Here is a tiny trained network, its code and every weight. The questions are about switching its units off for an input and a class, where a switched-off unit gives its printed mean instead of its output.

import numpy as np


def w(rows, s, z=0):
    codes = np.array(rows[::2]) - 128.0
    scale = np.full(codes.shape[1], s)
    scale[-1] = z or s
    return codes * scale


def norm(h):
    return h / np.sqrt((h * h).mean(-1, keepdims=True) + 1e-5)


def f(y):
    return y / 2 * (1 + np.tanh(0.7978845608 * (y + 0.044715 * y**3)))


def log_softmax(a):
    a = a - a.max(-1, keepdims=True)
    return a - np.log(np.exp(a).sum(-1, keepdims=True))


def net(x, mask):
    res = np.array(x, float).reshape(1, 2) / 4 @ E
    u = 0
    for l in range(4):
        y = f(norm(res) @ A[l][:, :-1].T + A[l][:, -1])
        res = res + np.where(mask[u : u + 3], y, B[l][:, -1]) @ B[l][:, :-1]
        u += 3
    return log_softmax(norm(res)[-1] @ U[:, :-1].T + U[:, -1])


A, B = {}, {}
E = w([
[60,144,164,212,167,179,40,190,54,90],'x0',
[193,138,173,140,255,154,185,112,11,53],'x1',
],0.0084)
A[0] = w([
[146,174,59,141,107,123,156,189,92,148,184],'0.n1',
[157,119,132,74,135,123,178,152,152,152,2],'0.n2',
[126,100,70,51,64,69,146,104,255,189,84],'0.n3',
],0.0077,0.0019)
B[0] = w([
[144,104,118,133,158,155,163,170,176,120,133],'0.n1',
[120,211,120,117,161,82,163,101,139,126,148],'0.n2',
[162,162,222,239,109,9,132,245,92,233,246],'0.n3',
],0.012,0.013)
A[1] = w([
[179,125,95,122,78,136,121,84,158,166,15],'1.n1',
[107,77,117,93,110,113,163,114,157,163,11],'1.n2',
[170,139,113,61,152,97,216,10,134,106,248],'1.n3',
],0.013,0.0014)
B[1] = w([
[136,202,116,251,169,115,97,207,113,203,119],'1.n1',
[111,203,178,242,129,49,149,147,124,162,118],'1.n2',
[210,39,71,111,128,156,131,111,212,53,254],'1.n3',
],0.013,0.0071)
A[2] = w([
[117,76,141,149,149,132,102,130,115,126,88],'2.n1',
[88,161,169,189,226,165,134,180,45,138,2],'2.n2',
[154,239,117,152,124,82,166,174,186,254,124],'2.n3',
],0.0093,0.0053)
B[2] = w([
[173,107,112,67,246,141,97,178,54,157,139],'2.n1',
[108,209,183,174,179,34,183,94,77,92,188],'2.n2',
[198,169,126,228,69,37,2,172,184,168,252],'2.n3',
],0.0095,0.013)
A[3] = w([
[147,146,173,153,84,70,137,134,156,167,3],'3.n1',
[86,109,124,119,116,245,100,110,122,111,93],'3.n2',
[180,109,121,114,156,198,179,107,162,99,60],'3.n3',
],0.012,0.0011)
B[3] = w([
[163,93,118,101,69,91,26,24,239,145,250],'3.n1',
[124,179,43,26,119,182,159,93,129,198,156],'3.n2',
[111,33,163,170,151,236,50,255,160,41,182],'3.n3',
],0.0086,0.011)
U = w([
[165,149,118,175,41,39,63,140,200,213,196],'0',
[130,133,96,123,70,148,157,88,136,148,42],'1',
[92,114,130,96,83,134,178,92,166,152,2],'2',
[62,177,8,55,102,226,97,115,123,211,124],'3',
[179,40,101,130,164,203,129,148,194,53,146],'4',
[95,208,155,155,194,98,146,114,76,108,182],'5',
],0.015,0.0072)

Each question gives the input, the list of numbers given to net, and the class t.
The units are the neurons (one row each of A and B). Each row of codes is followed by its name. A weight is (code - 128) times the scale printed after its matrix; where a second scale follows, it is the last column's (A, B and U).
mask holds one flag per neuron, layer by layer. A switched-off neuron (its flag False) gives its mean, the last column of its row in B, instead of its output. The means were averaged over made-up inputs and are rounded, as every weight is.
A unit's drop is (log p(t) with every unit on - log p(t) with that unit switched off) / (log p(t) with every unit on - log p(t) with every unit switched off).
The circuit of an input: a set's keep is (log p(t) with only the set's units on - log p(t) with every unit switched off) / (log p(t) with every unit on - log p(t) with every unit switched off). Starting from all 12 units, units are removed one at a time, each time the one whose removal leaves the highest keep (on an exact tie, the one counted first), for as long as the keep stays at least 0.8.
circuit, biggest first: the units of the circuit, biggest drop first
top k neurons: the k neurons with the biggest drops, biggest first
top k neurons in layer l: the k neurons of layer l with the biggest drops, biggest first
drop of u: that unit's drop, to one decimal
input [-4,8], class 4: circuit, biggest first	[0.n3]
input [5,-2], class 5: circuit, biggest first	[1.n3, 0.n3, 2.n3, 3.n1]
input [8,-4], class 3: circuit, biggest first	[0.n3, 2.n3, 3.n2]
input [4,-1], class 5: top 3 neurons	[1.n3, 0.n3, 2.n3]
input [3,8], class 5: top 2 neurons	[1.n3, 2.n2]
input [-7,4], class 4: top 2 neurons	[1.n3, 0.n3]
input [1,-1], class 3: top 2 neurons	[0.n3, 2.n2]
input [4,-4], class 3: top 2 neurons	[0.n3, 2.n3]
input [2,5], class 5: top 2 neurons	[1.n3, 0.n2]
input [7,-3], class 5: top 4 neurons	[1.n3, 0.n3, 2.n3, 2.n2]
input [0,3], class 4: drop of 0.n3	1.4
input [0,8], class 4: drop of 0.n3	1.6
input [0,7], class 4: drop of 3.n2	0.0
input [2,-2], class 3: drop of 1.n3	0.3
input [1,2], class 5: top 2 neurons in layer 0	[0.n2, 0.n3]
input [8,0], class 5: top neuron in layer 0	[0.n3]
